Here is a tiny trained network, its code and every weight. The questions are about switching its units off for an input and a target symbol, where a switched-off unit gives its printed mean instead of its output.

import numpy as np


def w(rows, s, z=0):
    codes = np.array(rows[::2]) - 128.0
    scale = np.full(codes.shape[1], s)
    scale[-1] = z or s
    return codes * scale


def norm(h):
    return h / np.sqrt((h * h).mean(-1, keepdims=True) + 1e-5)


def f(y):
    return y / 2 * (1 + np.tanh(0.7978845608 * (y + 0.044715 * y**3)))


def softmax(a):
    e = np.exp(a - a.max(-1, keepdims=True))
    return e / e.sum(-1, keepdims=True)


def log_softmax(a):
    a = a - a.max(-1, keepdims=True)
    return a - np.log(np.exp(a).sum(-1, keepdims=True))


def net(x, mask):
    ids = ['αβγδεηθμξπστφω'.index(c) for c in x.split()]
    T = len(ids)
    res = E[ids] + P[:T]
    u = 0
    for l in range(3):
        r = norm(res)
        for j in range(2):
            rows = slice(2 * j, 2 * j + 2)
            q, k, v = (r @ M[l][rows].T for M in (Q, K, V))
            z = softmax(np.where(np.tri(T) > 0, q @ k.T / 2**0.5, -1e9)) @ v
            o = O[l][rows]
            res = res + np.where(mask[u + j], z, o[:, -1]) @ o[:, :-1]
        u += 2
        y = f(norm(res) @ A[l][:, :-1].T + A[l][:, -1])
        res = res + np.where(mask[u : u + 4], y, B[l][:, -1]) @ B[l][:, :-1]
        u += 4
    return log_softmax(norm(res)[-1] @ U[:, :-1].T + U[:, -1])


Q, K, V, O, A, B = {}, {}, {}, {}, {}, {}
E = w([
[135,141,142],'α',
[151,130,133],'β',
[134,142,139],'γ',
[128,157,108],'δ',
[117,159,143],'ε',
[157,44,176],'η',
[73,124,196],'θ',
[73,126,191],'μ',
[3,161,180],'ξ',
[180,89,59],'π',
[186,87,64],'σ',
[64,125,188],'τ',
[180,87,55],'φ',
[33,129,196],'ω',
],0.0074)
P = w([
[223,145,141],'0',
[126,117,34],'1',
[145,169,144],'2',
[43,96,1],'3',
[137,156,132],'4',
[60,94,32],'5',
[129,143,135],'6',
[74,85,65],'7',
[108,131,153],'8',
[86,96,34],'9',
[131,159,121],'10',
],0.0079)
Q[0] = w([
[157,166,254],'0.h1',
[133,147,18],'0.h1',
[108,177,78],'0.h2',
[123,69,177],'0.h2',
],0.0086)
K[0] = w([
[239,255,113],'0.h1',
[70,74,184],'0.h1',
[224,121,5],'0.h2',
[67,160,158],'0.h2',
],0.0078)
V[0] = w([
[81,56,217],'0.h1',
[83,56,252],'0.h1',
[149,120,116],'0.h2',
[197,131,59],'0.h2',
],0.0044)
O[0] = w([
[47,68,215,35],'0.h1',
[45,57,255,3],'0.h1',
[118,105,145,150],'0.h2',
[126,70,224,245],'0.h2',
],0.0035,0.0017)
A[0] = w([
[113,130,78,29],'0.n1',
[253,216,75,75],'0.n2',
[77,163,29,25],'0.n3',
[68,219,28,2],'0.n4',
],0.0036,0.0031)
B[0] = w([
[163,90,253,64],'0.n1',
[15,107,216,248],'0.n2',
[240,37,228,123],'0.n3',
[183,75,178,127],'0.n4',
],0.0044,0.0012)
Q[1] = w([
[172,132,43],'1.h1',
[136,140,208],'1.h1',
[89,109,2],'1.h2',
[142,129,79],'1.h2',
],0.0093)
K[1] = w([
[188,162,170],'1.h1',
[136,19,63],'1.h1',
[82,2,136],'1.h2',
[121,96,167],'1.h2',
],0.0079)
V[1] = w([
[4,48,74],'1.h1',
[126,97,34],'1.h1',
[201,171,92],'1.h2',
[127,38,128],'1.h2',
],0.0032)
O[1] = w([
[155,186,4,7],'1.h1',
[97,179,77,134],'1.h1',
[49,140,85,162],'1.h2',
[146,108,235,128],'1.h2',
],0.0038,0.0016)
A[1] = w([
[26,192,100,1],'1.n1',
[90,155,79,203],'1.n2',
[207,2,114,210],'1.n3',
[197,12,85,106],'1.n4',
],0.0041,0.0024)
B[1] = w([
[204,106,148,146],'1.n1',
[183,199,33,251],'1.n2',
[84,193,20,252],'1.n3',
[182,253,155,195],'1.n4',
],0.004,0.0019)
Q[2] = w([
[133,78,113],'2.h1',
[98,6,118],'2.h1',
[98,28,116],'2.h2',
[145,72,169],'2.h2',
],0.018)
K[2] = w([
[98,155,85],'2.h1',
[8,150,62],'2.h1',
[62,193,61],'2.h2',
[105,84,94],'2.h2',
],0.015)
V[2] = w([
[190,145,115],'2.h1',
[72,237,159],'2.h1',
[244,144,174],'2.h2',
[113,137,214],'2.h2',
],0.011)
O[2] = w([
[187,108,100,177],'2.h1',
[145,249,136,186],'2.h1',
[196,134,194,255],'2.h2',
[117,133,195,132],'2.h2',
],0.016,0.0049)
A[2] = w([
[117,182,154,182],'2.n1',
[122,159,251,217],'2.n2',
[183,22,139,222],'2.n3',
[186,146,90,3],'2.n4',
],0.015,0.0036)
B[2] = w([
[99,134,87,186],'2.n1',
[89,73,110,255],'2.n2',
[51,137,9,193],'2.n3',
[162,204,53,158],'2.n4',
],0.013,0.0073)
U = w([
[141,120,174,169],'α',
[202,55,146,156],'β',
[142,127,167,155],'γ',
[205,211,124,137],'δ',
[132,182,185,254],'ε',
[112,22,89,117],'η',
[104,115,158,177],'θ',
[97,113,160,201],'μ',
[60,249,148,22],'ξ',
[141,121,90,60],'π',
[142,119,97,66],'σ',
[101,127,154,162],'τ',
[143,118,74,58],'φ',
[59,156,152,132],'ω',
],0.017,0.0043)

Each question gives the input, a string of symbols that net reads in full, and the target symbol t.
The units are the heads (2 rows each of Q, K, V and O) and the neurons (one row each of A and B). Each row of codes is followed by its name. A weight is (code - 128) times the scale printed after its matrix; where a second scale follows, it is the last column's (O, A, B and U).
mask holds one flag per unit, layer by layer, with each layer's heads first. A switched-off unit (its flag False) gives its mean, the last column of its rows in O or B, instead of its output. The means were averaged over made-up inputs and are rounded, as every weight is.
A unit's drop is (log p(t) with every unit on - log p(t) with that unit switched off) / (log p(t) with every unit on - log p(t) with every unit switched off).
The circuit of an input: a set's keep is (log p(t) with only the set's units on - log p(t) with every unit switched off) / (log p(t) with every unit on - log p(t) with every unit switched off). Starting from the 12 units with the biggest drops (on a tie, the unit counted first), units are removed one at a time, each time the one whose removal leaves the highest keep (on an exact tie, the one counted first), for as long as the keep stays at least 0.8.
circuit, biggest first: the units of the circuit, biggest drop first
unit that matters most: the unit with the biggest drop
k most important neurons: the k neurons with the biggest drops, biggest first
top k neurons in layer l: the k neurons of layer l with the biggest drops, biggest first
which heads matter: for each layer, one digit per head in row order, 1 if its drop is at least 0.15 and else 0, layers parted by /
input δ δ η μ δ δ φ, target δ: unit that matters most : 0.h1
input ξ ε μ π δ μ φ, target ξ: top 2 neurons in layer 1 : 1.n3, 1.n4
input δ η η ξ θ δ δ η φ, target δ: 2 most important neurons : 1.n4, 1.n3
input γ π β γ ξ μ, target ξ: circuit, biggest first : 2.h2, 2.h1, 2.n2
input β δ μ μ φ, target β: which heads matter : 01 / 10 / 01
input β δ ε α η, target β: which heads matter : 01 / 10 / 11
input δ δ δ ξ ξ δ, target ξ: 3 most important neurons : 2.n2, 2.n3, 1.n3
input β η β π ε δ η, target β: 3 most important neurons : 1.n4, 1.n3, 0.n2
input ε δ β δ, target δ: circuit, biggest first : 2.n3, 2.n2
input ε δ ω β δ δ δ β φ, target ε: which heads matter : 00 / 10 / 11
input π δ β δ, target δ: circuit, biggest first : 2.n2, 2.n3
input ε ξ β δ π ξ β η δ β β, target ε: 2 most important neurons : 0.n2, 1.n3
input η ξ ε ε, target ξ: 3 most important neurons : 2.n2, 2.n3, 1.n3
input ε δ δ μ δ ω η η η τ δ, target ε: unit that matters most : 1.n3
input δ δ η σ η η γ δ, target η: 2 most important neurons : 2.n4, 2.n3
input ε η δ δ ε, target ε: 3 most important neurons : 1.n3, 0.n2, 2.n3
input η μ μ, target η: which heads matter : 00 / 00 / 10
input β β ξ, target β: circuit, biggest first : 2.h2, 2.h1
input ξ ε η, target ξ: 3 most important neurons : 1.n3, 1.n1, 0.n2
input β δ β δ δ, target β: unit that matters most : 2.h2
input β η τ δ ε β δ δ δ β, target δ: top 2 neurons in layer 1 : 1.n4, 1.n1
input η η δ σ η, target η: which heads matter : 00 / 00 / 11
